-.08 -.26  .13  .03 -.57 -.42
-.29 -.03 -.07 -.15 -.05 -.05
 .12  .21  .15  .06  .33 -.22
yields -.15

.00 .10 .50 .16 .00 .00 .00
.00 .01 .09 .50 .17 .01 .00
yields .00

 .18 -.25 -.02 -.09  .61
-.14 -.11  .13 -.05  .04
-.06 -.05 -.23  .33  .19
yields .13

-.25 -.48 -.14  .21
-.09 -.43 -.27  .13
yields -.48

-.10  .01 -.24  .19  .00 -.06
-.51  .35  .13  .28  .19  .35
 .27  .10 -.33  .15  .18 -.15
yields .28

 .05  .42 -.20  .33  .52
-.34 -.61 -.17 -.11  .00
-.38  .07 -.11  .35  .58
yields -.17
---
array([750, 361, 598, 808, 680, 853, 244]) => 808, 853
array([-505,  632,  267, -300,  383,  320,  514]) => -300, 632
array([4813, 2694, 5436, 8044, 8092, 8855, 6283]) => 8044, 8855
array([5103, 9417, 6924, 1645, 5810, 7582, 9913]) => 1645, 9913
array([10, 92, 70, 86, 62, 78, 81]) => 86, 92
array([-19, -44,  45, -24,   4]) => 45, 45
array([6926, 3447, 1173, 3774, 6214, 8887, 5990]) => 3774, 8887
array([6423, 8067, 6094, 1069, 7556]) => 6094, 8067
---
-273,-688,414,905 ==> -688
11,90,132,19,222,83,150 ==> 222
-31,4,34,49 ==> 4
9521,4013,7391,2773,3523,4781 ==> 2773
808,641,222,657,880 ==> 222
6418,2843,4722,7078,6500,6109,9598 ==> 6500
8,6,0,4 ==> 6
---
[[73 44 30 83 71 26 23]
 [43 53 56 39 43 60 29]] 43

[[-34 -30  27  21]
 [ 14  38 -15 -20]
 [ 23  26 -41 -20]] 14

[[-313 -804 -679  268 -200 -913]
 [-471 -804 -679  626 -343 -913]
 [-173 -804 -676  -30  -90 -913]] -471

[[2271 5088 6113 7281 6166 3617]
 [4173 3131 5230 9113 7880 7625]
 [2014 5373 4270 9805 5904 6174]] 4173

[[126 111 247 108 133 128]
 [178 109 182  83 133  88]
 [177 130  60 148 133 132]] 178

[[ 35  -7  24  25  -1]
 [ 10   4 -43 -23  49]
 [  0  -2  16  10  41]] 10

[[587 576 857 641 134]
 [853 497 261 209 337]] 853
---
[9 4 1 5] ==> 9
[141 113  59 169  55 241 151] ==> 141
[609 238 698 784] ==> 609
[7643 3373 2361 9851] ==> 7643
[6109 8723 6572 2712 3185 1668 7075] ==> 6109
[194 890 668 769] ==> 194
---
[[.09, .14, -.56, -.16, -.18, .34, -.19], [-.10, .01, -.36, .19, -.04, .20, .57]] → .20
[[-.13, -.53, .28, .50], [-.16, .04, -.05, -.06], [.17, -.18, .52, .37]] → .52
[[.21, .23, .28, .33, .22, .55, -.01], [.00, .32, -.37, .02, -.20, .16, -.43]] → .16
[[-.07, -.43, .15, -.11, .17, .40], [-.07, -.28, -.56, .17, -.59, -.25]] → -.59
[-.09, -.41, -.54, -.03, -.35, -.22] → -.35
[-.09, -.54, -.20, .19, .37, -.46, .41] → -.46
[.33, .16, .21, .56, -.02, -.14, .06] → -.14
[[.16, .28, -.03, .50, .08, .16], [.62, .28, -.47, -.17, .11, .62], [.02, .43, .05, .19, .22, .02]] → .22
---
[-0.53 -0.87  1.26 -1.32] Answer: -0.53

[[ 2.192 -0.078  0.366 -2.219]
 [ 1.692  2.047  0.936  1.523]
 [ 0.422 -1.794  0.074 -1.090]] Answer: 2.047

[ 10.4   5.2 -14.6 -10.1 -15.5   7.6] Answer: 7.6

[ 0.08 -0.12  0.14 -0.08] Answer: 0.08

[ -54.51  131.99  175.94 -175.60  -27.01   41.15] Answer: 131.99

[-0.132 -0.050  0.178  0.081] Answer: 0.081

[-16.557  -8.190  19.469  11.544   8.973 -13.458] Answer: 11.544

[[ -83.53   70.31   56.12 -196.87   51.66]
 [  -4.44 -143.06 -134.81  -81.98 -126.69]
 [ 153.63  -60.20  -88.81  -42.24  -53.92]] Answer: 70.31

[ 122.6  151.5 -101.4   95.4] Answer: 122.6
---
 .07 -.08 -.29 -.28 -.31 -.45
-.02  .02 -.01  .12  .15  .20
-.21 -.01 -.12  .08  .02  .14
-> .02

-.51  .29 -.27  .33  .46
 .20 -.46 -.09 -.12 -.29
-> -.46

 .06  .06  .03 -.17
 .59  .59 -.05 -.56
-> .59

 .16  .06 -.01 -.51  .38 -.31  .13
 .09  .15  .04  .34  .32  .40  .10
-> .15

-.34  .42  .29  .28  .17
-.24  .21 -.48  .58  .54
 .27  .52  .40 -.03 -.18
-> .21

 .22 -.38  .46 -.07 -.45  .54
 .32 -.08 -.07  .04 -.23  .40
-> -.08

-.33 -.37 -.48 -.24  .03 -.37 -.01
 .01  .00 -.42  .13  .49 -.33  .14
-> .00

 .50 -.31  .16  .46  .43 -.38
 .17 -.02  .25  .20  .21  .01
-> -.02

-.24  .04  .31 -.18  .12
 .05  .26 -.43 -.20  .07
-.11 -.12  .53 -.45  .06
-> .26

-.63 -.35 -.27 -.15 -.06 -.02  .04
-.40 -.20 -.06  .00  .04  .08  .11
 .08  .05  .02  .03 -.01 -.02  .03
-> -.20
---
[[-.20  .57  .05 -.22  .59  .26 -.41]
 [-.33  .21  .18  .07 -.05  .31 -.13]
 [ .49  .33 -.46  .04  .44  .30 -.55]] -> .57

[[ .29  .08  .13  .46  .33]
 [-.30 -.34 -.23 -.32 -.25]
 [-.29  .03 -.10 -.52 -.31]] -> .08

[[-.21  .22  .22 -.24]
 [-.36  .37 -.49  .37]
 [ .20  .16 -.32 -.06]] -> .22

[[-.05  .46  .19 -.04  .19 -.01]
 [-.08  .03  .27 -.19 -.06  .06]
 [-.09  .17 -.09 -.01 -.26 -.27]] -> .46

[[-.26  .28  .30  .05  .26  .05]
 [-.26 -.32  .24  .42  .37  .42]
 [ .30 -.21 -.46 -.35 -.40 -.13]] -> .28

[[-.01  .49  .34 -.34  .27 -.11]
 [-.10  .43 -.08 -.30  .22  .34]
 [-.05 -.33 -.19 -.19 -.10  .57]] -> .49

[[-.05 -.05  .12  .03  .13]
 [-.34 -.29 -.37  .52 -.42]
 [-.20 -.18 -.11  .07 -.23]] -> -.05

[[-.37 -.12  .04  .09]
 [ .18  .10 -.03  .09]
 [-.48  .48 -.19 -.01]] -> -.12

[[ .28  .27 -.01 -.27  .23]
 [-.53 -.17  .00 -.32 -.35]
 [-.34  .29  .00  .03 -.17]] -> .27

[[-.21  .04 -.34 -.48]
 [ .21 -.04  .34  .48]
 [-.21  .04 -.34 -.48]] -> .04
---
Q: [[-.40, .62, -.35, .63, -.29], [.11, .00, .03, -.01, .00], [.09, -.12, .04, -.13, -.01]]
A: -.29
Q: [[-.04, .33, -.18, .56, -.12, -.16, -.18], [-.29, .55, .14, .15, -.22, -.13, -.06], [-.15, .59, -.04, .10, -.21, -.10, -.52]]
A: -.18
Q: [[.41, -.13, .17, .33, -.12, .04], [.29, .47, -.17, -.07, .08, .07], [.13, .47, .02, .29, .21, -.09]]
A: .04
Q: [[.18, .15, .45, .12, -.41, .24, -.37], [.13, .56, -.10, -.11, .24, -.15, .17], [-.17, .04, -.19, -.08, .33, -.22, .28]]
A: -.37
Q: [[.02, -.08, -.10, .38, .43], [.23, .50, .51, -.14, -.31], [.51, -.34, -.54, .49, .44]]
A: .43
Q: [[.29, -.47, .39, -.29, -.30, -.30], [.44, .35, -.40, .26, -.36, -.38], [-.44, .40, -.05, -.35, .30, .02]]
A: -.30
Q: [[-.12, -.42, .60, .45, -.11], [-.14, .25, -.13, -.14, -.35], [.04, .23, -.25, -.17, -.05]]
A: -.11
---
[118, 69, 132, 130, 99, 232, 861] result: 130
[19, 41, 99, 26, 36] result: 36
[0, -2, -10, 35, -46, 17, 18] result: 0
[[39, 98, 70, 11, 37], [80, 8, 77, 61, 79], [65, 15, 37, 6, 54]] result: 54
[[62, 77, 60, 16, 62], [85, 2, 11, 25, 84], [40, 36, 74, 47, 48]] result: 48
[-855, -953, 48, 516, 272, -228, -41] result: -41
[0, 2, 4, 5, 8] result: 4
[9, 1, 0, 6, 4] result: 4
[8006, 3750, 2047, 7022, 8442] result: 7022
[2541, 4325, 1515, 3587, 8533, 3101, 7815] result: 3587
